Below are the code and all the weights of a small trained network. Each question names an input and a class and asks about switching units off, where a switched-off unit gives its printed mean instead of its output.

import numpy as np


def w(rows, s, z=0):
    codes = np.array(rows[::2]) - 128.0
    scale = np.full(codes.shape[1], s)
    scale[-1] = z or s
    return codes * scale


def norm(h):
    return h / np.sqrt((h * h).mean(-1, keepdims=True) + 1e-5)


def f(y):
    return y / 2 * (1 + np.tanh(0.7978845608 * (y + 0.044715 * y**3)))


def log_softmax(a):
    a = a - a.max(-1, keepdims=True)
    return a - np.log(np.exp(a).sum(-1, keepdims=True))


def net(x, mask):
    res = np.array(x, float).reshape(1, 5) / 4 @ E
    u = 0
    for l in range(3):
        y = f(norm(res) @ A[l][:, :-1].T + A[l][:, -1])
        res = res + np.where(mask[u : u + 12], y, B[l][:, -1]) @ B[l][:, :-1]
        u += 12
    return log_softmax(norm(res)[-1] @ U[:, :-1].T + U[:, -1])


A, B = {}, {}
E = w([
[120,90,2],'x0',
[81,138,116],'x1',
[117,160,103],'x2',
[89,96,166],'x3',
[163,130,171],'x4',
],0.01)
A[0] = w([
[169,125,3,250],'0.n0',
[155,98,191,164],'0.n1',
[136,180,147,71],'0.n2',
[96,143,67,121],'0.n3',
[92,141,175,133],'0.n4',
[125,190,71,81],'0.n5',
[111,141,95,207],'0.n6',
[151,227,146,93],'0.n7',
[177,99,60,160],'0.n8',
[88,120,120,11],'0.n9',
[129,160,136,93],'0.n10',
[116,79,161,53],'0.n11',
],0.013,0.0018)
B[0] = w([
[225,26,202,254],'0.n0',
[45,95,82,181],'0.n1',
[124,193,57,146],'0.n2',
[143,67,144,171],'0.n3',
[82,100,126,170],'0.n4',
[191,111,136,159],'0.n5',
[188,140,203,152],'0.n6',
[188,163,37,177],'0.n7',
[255,146,60,189],'0.n8',
[98,97,91,128],'0.n9',
[116,202,141,133],'0.n10',
[160,120,84,140],'0.n11',
],0.006,0.0077)
A[1] = w([
[99,141,122,71],'1.n0',
[134,130,140,110],'1.n1',
[76,151,137,141],'1.n2',
[138,144,105,104],'1.n3',
[126,248,127,156],'1.n4',
[99,122,112,108],'1.n5',
[144,137,104,4],'1.n6',
[99,100,114,171],'1.n7',
[124,94,103,139],'1.n8',
[80,86,203,165],'1.n9',
[180,121,117,46],'1.n10',
[181,155,148,198],'1.n11',
],0.014,0.0029)
B[1] = w([
[66,172,135,120],'1.n0',
[139,54,70,129],'1.n1',
[174,142,107,172],'1.n2',
[115,84,132,125],'1.n3',
[83,55,3,236],'1.n4',
[119,132,172,124],'1.n5',
[109,105,134,112],'1.n6',
[197,182,220,156],'1.n7',
[170,64,132,157],'1.n8',
[149,150,77,253],'1.n9',
[45,96,144,179],'1.n10',
[162,186,24,221],'1.n11',
],0.0061,0.0049)
A[2] = w([
[207,203,95,122],'2.n0',
[245,244,185,193],'2.n1',
[195,43,80,160],'2.n2',
[130,123,193,3],'2.n3',
[199,62,254,165],'2.n4',
[40,140,57,138],'2.n5',
[84,38,195,200],'2.n6',
[144,170,93,156],'2.n7',
[77,149,94,204],'2.n8',
[89,3,181,216],'2.n9',
[94,131,225,147],'2.n10',
[150,191,117,104],'2.n11',
],0.0095,0.0034)
B[2] = w([
[126,96,121,174],'2.n0',
[1,86,98,184],'2.n1',
[227,83,77,254],'2.n2',
[87,172,100,119],'2.n3',
[121,175,102,231],'2.n4',
[81,101,141,166],'2.n5',
[153,205,73,187],'2.n6',
[85,87,123,151],'2.n7',
[101,94,137,159],'2.n8',
[186,247,84,211],'2.n9',
[90,165,118,161],'2.n10',
[85,113,114,132],'2.n11',
],0.0095,0.0068)
U = w([
[164,113,143,254],'0',
[178,174,77,69],'1',
[183,247,114,102],'2',
[123,148,167,13],'3',
[208,71,208,60],'4',
],0.011,0.0033)

Each question gives the input, the list of numbers given to net, and the class t.
The units are the neurons (one row each of A and B). Each row of codes is followed by its name. A weight is (code - 128) times the scale printed after its matrix; where a second scale follows, it is the last column's (A, B and U).
mask holds one flag per neuron, layer by layer. A switched-off neuron (its flag False) gives its mean, the last column of its row in B, instead of its output. The means were averaged over made-up inputs and are rounded, as every weight is.
A unit's drop is (log p(t) with every unit on - log p(t) with that unit switched off) / (log p(t) with every unit on - log p(t) with every unit switched off).
The circuit of an input: a set's keep is (log p(t) with only the set's units on - log p(t) with every unit switched off) / (log p(t) with every unit on - log p(t) with every unit switched off). Starting from the 12 units with the biggest drops (on a tie, the unit counted first), units are removed one at a time, each time the one whose removal leaves the highest keep (on an exact tie, the one counted first), for as long as the keep stays at least 0.8.
circuit, biggest first: the units of the circuit, biggest drop first
unit that matters most: the unit with the biggest drop
top k neurons: the k neurons with the biggest drops, biggest first
k most important neurons of layer l: the k neurons of layer l with the biggest drops, biggest first
drop when u is switched off: that unit's drop, to one decimal
input [-5,0,-4,3,-4], class 2: unit that matters most => 1.n11
input [-6,-5,4,6,-4], class 3: circuit, biggest first => 0.n0, 1.n9, 2.n9, 2.n2
input [-7,5,2,4,6], class 3: top 3 neurons => 0.n0, 1.n9, 2.n9
input [1,-6,8,8,0], class 2: 3 most important neurons of layer 1 => 1.n11, 1.n8, 1.n4
input [7,2,-5,-1,0], class 4: top 2 neurons => 0.n8, 0.n0
input [-2,-8,-1,4,2], class 2: top 4 neurons => 1.n11, 0.n1, 0.n8, 0.n7
input [-5,-1,2,5,-1], class 3: 2 most important neurons of layer 0 => 0.n0, 0.n3
input [0,-8,7,5,2], class 3: top 3 neurons => 0.n0, 0.n8, 0.n1
input [-6,4,6,3,4], class 3: top 2 neurons => 2.n2, 0.n8
input [-2,-1,1,3,-8], class 3: top 2 neurons => 0.n0, 1.n9
input [-2,3,4,7,1], class 3: 2 most important neurons of layer 0 => 0.n0, 0.n3
input [-2,2,2,1,3], class 3: 3 most important neurons of layer 0 => 0.n8, 0.n1, 0.n4
input [-7,-3,5,6,-7], class 3: drop when 0.n0 is switched off => 0.3
input [2,-8,-5,-8,-8], class 4: unit that matters most => 0.n0
input [-5,0,8,1,1], class 3: drop when 2.n9 is switched off => 0.2
input [-1,5,7,1,8], class 3: drop when 1.n4 is switched off => -0.5
